Here is a tiny trained network, its code and every weight. The questions are about switching its units off for an input and a target symbol, where a switched-off unit gives its printed mean instead of its output.

import numpy as np


def w(rows, s, z=0):
    codes = np.array(rows[::2]) - 128.0
    scale = np.full(codes.shape[1], s)
    scale[-1] = z or s
    return codes * scale


def norm(h):
    return h / np.sqrt((h * h).mean(-1, keepdims=True) + 1e-5)


def f(y):
    return y / 2 * (1 + np.tanh(0.7978845608 * (y + 0.044715 * y**3)))


def softmax(a):
    e = np.exp(a - a.max(-1, keepdims=True))
    return e / e.sum(-1, keepdims=True)


def log_softmax(a):
    a = a - a.max(-1, keepdims=True)
    return a - np.log(np.exp(a).sum(-1, keepdims=True))


def net(x, mask):
    ids = ['βδμπτφψω'.index(c) for c in x.split()]
    T = len(ids)
    res = E[ids] + P[:T]
    u = 0
    for l in range(3):
        r = norm(res)
        for j in range(2):
            rows = slice(2 * j, 2 * j + 2)
            q, k, v = (r @ M[l][rows].T for M in (Q, K, V))
            z = softmax(np.where(np.tri(T) > 0, q @ k.T / 2**0.5, -1e9)) @ v
            o = O[l][rows]
            res = res + np.where(mask[u + j], z, o[:, -1]) @ o[:, :-1]
        u += 2
        y = f(norm(res) @ A[l][:, :-1].T + A[l][:, -1])
        res = res + np.where(mask[u : u + 4], y, B[l][:, -1]) @ B[l][:, :-1]
        u += 4
    return log_softmax(norm(res)[-1] @ U[:, :-1].T + U[:, -1])


Q, K, V, O, A, B = {}, {}, {}, {}, {}, {}
E = w([
[246,126,181,142,111,123,76,94,88,147,140],'β',
[79,133,82,112,121,161,113,129,236,82,132],'δ',
[160,140,181,148,175,187,112,141,182,188,157],'μ',
[125,162,3,124,80,135,161,53,140,82,135],'π',
[132,84,141,77,185,178,160,112,102,106,130],'τ',
[165,74,121,124,167,209,198,152,150,156,105],'φ',
[131,115,179,69,130,134,162,84,192,148,152],'ψ',
[81,121,196,149,100,50,181,128,73,127,81],'ω',
],0.013)
P = w([
[185,33,138,99,164,3,135,158,179,128,175],'0',
[173,142,131,101,157,84,100,157,161,85,93],'1',
[146,169,126,105,148,109,82,157,143,101,98],'2',
[136,175,125,121,141,124,79,152,139,115,104],'3',
[135,173,122,126,133,145,83,145,128,135,106],'4',
[129,175,120,135,130,154,91,134,126,150,110],'5',
[125,171,120,132,126,168,95,126,114,168,108],'6',
[120,164,129,133,126,170,111,109,114,183,131],'7',
],0.0064)
Q[0] = w([
[255,138,72,172,173,161,105,149,92,133,157],'L0H1',
[51,128,101,175,95,103,137,135,102,103,161],'L0H1',
[112,156,187,143,83,162,73,132,95,154,139],'L0H2',
[162,97,123,143,136,128,109,178,107,89,147],'L0H2',
],0.0069)
K[0] = w([
[255,121,23,133,170,202,94,109,126,155,195],'L0H1',
[65,156,15,124,61,121,124,103,158,47,147],'L0H1',
[131,119,166,166,141,76,143,168,120,137,110],'L0H2',
[180,124,144,149,136,173,110,167,117,138,128],'L0H2',
],0.0065)
V[0] = w([
[111,54,104,240,147,124,129,189,28,96,61],'L0H1',
[173,89,206,184,227,233,74,90,88,224,90],'L0H1',
[47,55,55,45,181,53,155,126,177,148,135],'L0H2',
[254,26,13,115,248,209,71,49,250,138,232],'L0H2',
],0.003)
O[0] = w([
[127,162,106,92,144,161,220,97,135,98,139,63],'L0H1',
[100,85,87,129,99,41,69,96,254,69,158,164],'L0H1',
[238,141,118,166,138,102,61,160,112,55,135,196],'L0H2',
[33,81,143,128,68,150,141,185,80,92,112,254],'L0H2',
],0.0062,0.0033)
A[0] = w([
[239,254,69,144,167,164,164,82,111,215,109,9],'L0N1',
[152,119,58,108,206,143,70,116,221,163,170,226],'L0N2',
[114,175,150,12,181,95,169,94,153,154,146,54],'L0N3',
[159,101,41,107,101,48,89,122,149,51,148,96],'L0N4',
],0.005,0.0012)
B[0] = w([
[135,67,158,120,81,116,105,35,198,154,192,210],'L0N1',
[177,85,134,126,191,131,207,164,168,65,67,255],'L0N2',
[147,100,76,15,208,156,126,170,108,163,173,182],'L0N3',
[121,131,64,105,78,61,187,106,66,84,255,196],'L0N4',
],0.0074,0.003)
Q[1] = w([
[19,138,87,97,106,143,87,201,78,77,183],'L1H1',
[181,143,141,84,135,109,112,2,108,155,167],'L1H1',
[70,164,170,80,68,67,121,128,110,112,81],'L1H2',
[175,101,193,98,157,148,156,62,158,128,142],'L1H2',
],0.0074)
K[1] = w([
[92,66,63,133,127,146,110,189,136,3,235],'L1H1',
[124,229,134,24,145,45,98,18,31,177,169],'L1H1',
[135,247,152,93,163,76,147,111,61,238,114],'L1H2',
[177,47,155,78,163,182,119,89,175,190,215],'L1H2',
],0.0053)
V[1] = w([
[135,115,107,153,127,130,140,212,145,160,60],'L1H1',
[144,98,163,149,141,110,75,129,180,135,74],'L1H1',
[126,140,118,111,88,157,67,101,71,145,114],'L1H2',
[182,128,90,108,132,132,85,86,147,168,255],'L1H2',
],0.0055)
O[1] = w([
[192,125,131,118,147,34,133,68,177,101,208,136],'L1H1',
[144,135,136,55,43,113,153,16,34,226,131,180],'L1H1',
[192,3,140,61,215,109,172,115,179,200,120,4],'L1H2',
[91,167,177,98,79,92,105,124,249,66,145,153],'L1H2',
],0.0059,0.0028)
A[1] = w([
[129,188,232,115,40,100,63,45,159,211,55,2],'L1N1',
[67,76,67,220,160,239,120,125,130,90,117,112],'L1N2',
[140,160,52,253,109,154,177,138,153,119,63,65],'L1N3',
[155,119,215,53,199,121,153,132,175,83,44,114],'L1N4',
],0.0045,0.0019)
B[1] = w([
[42,81,147,140,153,227,113,155,157,143,37,252],'L1N1',
[63,65,221,109,130,204,99,153,119,201,15,208],'L1N2',
[157,125,205,124,84,123,145,191,135,225,150,173],'L1N3',
[167,115,2,162,100,118,175,182,39,68,163,242],'L1N4',
],0.006,0.0029)
Q[2] = w([
[189,89,55,126,155,109,118,127,85,128,170],'L2H1',
[49,77,111,104,53,147,100,87,73,131,103],'L2H1',
[87,192,144,162,118,136,35,127,123,169,105],'L2H2',
[74,128,185,147,103,125,1,138,102,176,155],'L2H2',
],0.0072)
K[2] = w([
[210,123,109,132,140,96,148,122,108,156,188],'L2H1',
[86,190,204,101,190,71,164,51,119,206,2],'L2H1',
[124,134,101,157,28,147,55,191,134,131,244],'L2H2',
[132,89,105,118,96,105,77,228,128,106,248],'L2H2',
],0.0081)
V[2] = w([
[75,84,134,94,53,152,125,162,208,99,50],'L2H1',
[63,146,172,151,162,138,94,55,43,246,55],'L2H1',
[67,6,146,138,129,214,109,137,214,109,72],'L2H2',
[3,119,129,107,202,142,106,64,150,79,95],'L2H2',
],0.0036)
O[2] = w([
[205,182,183,135,101,140,179,74,37,86,191,254],'L2H1',
[162,126,55,149,211,138,194,225,189,118,109,42],'L2H1',
[198,165,117,26,79,83,65,32,136,2,162,159],'L2H2',
[152,55,184,128,4,86,202,52,164,154,72,99],'L2H2',
],0.005,0.0046)
A[2] = w([
[69,207,60,151,133,145,188,165,161,143,43,14],'L2N1',
[66,67,157,119,156,170,165,194,126,156,74,6],'L2N2',
[151,183,52,117,87,2,122,98,53,99,181,205],'L2N3',
[52,135,108,100,111,159,65,121,212,214,93,50],'L2N4',
],0.0072,0.0014)
B[2] = w([
[199,192,139,109,76,157,120,129,136,59,68,175],'L2N1',
[101,106,114,139,126,90,93,31,131,138,174,193],'L2N2',
[158,97,136,168,163,1,143,118,179,124,218,254],'L2N3',
[123,114,124,140,167,29,123,223,95,219,161,141],'L2N4',
],0.0086,0.0051)
U = w([
[203,101,104,144,81,24,99,124,170,57,217,102],'β',
[157,205,171,101,82,215,110,102,91,48,79,200],'δ',
[159,138,174,241,206,175,157,221,213,101,156,30],'μ',
[140,148,59,128,55,77,91,233,155,183,96,149],'π',
[57,83,25,177,204,130,91,129,150,78,114,90],'τ',
[87,2,175,191,99,182,140,91,135,200,124,19],'φ',
[112,144,152,71,212,169,123,163,142,209,224,187],'ψ',
[112,185,204,154,234,34,198,142,85,170,69,250],'ω',
],0.0055,0.0015)

Each question gives the input, a string of symbols that net reads in full, and the target symbol t.
The units are the heads (2 rows each of Q, K, V and O) and the neurons (one row each of A and B). Each row of codes is followed by its name. A weight is (code - 128) times the scale printed after its matrix; where a second scale follows, it is the last column's (O, A, B and U).
mask holds one flag per unit, layer by layer, with each layer's heads first. A switched-off unit (its flag False) gives its mean, the last column of its rows in O or B, instead of its output. The means were averaged over made-up inputs and are rounded, as every weight is.
A unit's drop is (log p(t) with every unit on - log p(t) with that unit switched off) / (log p(t) with every unit on - log p(t) with every unit switched off).
The circuit of an input: a set's keep is (log p(t) with only the set's units on - log p(t) with every unit switched off) / (log p(t) with every unit on - log p(t) with every unit switched off). Starting from the 12 units with the biggest drops (on a tie, the unit counted first), units are removed one at a time, each time the one whose removal leaves the highest keep (on an exact tie, the one counted first), for as long as the keep stays at least 0.8.
circuit, biggest first: the units of the circuit, biggest drop first
unit that matters most: the unit with the biggest drop
top k neurons: the k neurons with the biggest drops, biggest first
k most important neurons of layer l: the k neurons of layer l with the biggest drops, biggest first
which heads matter: for each layer, one digit per head in row order, 1 if its drop is at least 0.15 and else 0, layers parted by /
input φ β β π φ, target δ: 2 most important neurons of layer 1 -> L1N2, L1N3
input φ δ τ π φ, target δ: circuit, biggest first -> L2H2, L2N3
input μ φ π β φ π β β, target φ: top 2 neurons -> L1N1, L0N3
input β π ψ τ δ π π, target φ: circuit, biggest first -> L0H1, L0N1, L1H1, L1N2
input ω ψ μ β φ π ψ, target ψ: circuit, biggest first -> L0H1, L0N3
input ψ τ β β β, target φ: which heads matter -> 01 / 11 / 10
input β ψ τ τ, target δ: unit that matters most -> L1N2
input β π δ π π δ β δ, target φ: 2 most important neurons of layer 0 -> L0N3, L0N1
input π μ μ μ, target φ: circuit, biggest first -> L1N1, L0N3, L1H1
input τ π ψ π β τ ψ, target δ: top 2 neurons -> L1N1, L0N4
input δ β π ω φ ψ μ ω, target δ: which heads matter -> 11 / 00 / 10
input ψ τ ω ψ π π ψ π, target π: which heads matter -> 00 / 00 / 10
input δ ψ ψ ψ π ψ φ, target β: circuit, biggest first -> L0H1, L2H2
input δ ψ ψ ψ π δ δ, target φ: top 3 neurons -> L1N2, L0N3, L0N1
input ψ β φ ψ μ μ ψ, target φ: top 3 neurons -> L1N1, L0N4, L2N3
input π δ β β τ, target β: circuit, biggest first -> L0H1, L1N1
input β β ψ ψ μ, target β: circuit, biggest first -> L0N2, L0H1, L1H1, L1N4
input β δ φ, target β: top 2 neurons -> L0N4, L1N1
input μ ω μ δ, target δ: which heads matter -> 10 / 00 / 00
input δ ψ β ψ, target δ: circuit, biggest first -> L2N3
input β τ π μ μ, target δ: 2 most important neurons of layer 0 -> L0N2, L0N3
input μ β μ, target δ: unit that matters most -> L0N2
input β β μ ψ ψ μ ψ, target φ: top 2 neurons -> L1N1, L0N4
input δ μ π ω ψ π, target π: which heads matter -> 10 / 00 / 10
input δ β δ ψ π δ ω δ, target δ: which heads matter -> 00 / 00 / 10
input φ π φ β τ ψ π π, target φ: top 2 neurons -> L1N3, L0N1
input ω ψ ω, target δ: top neuron -> L2N1
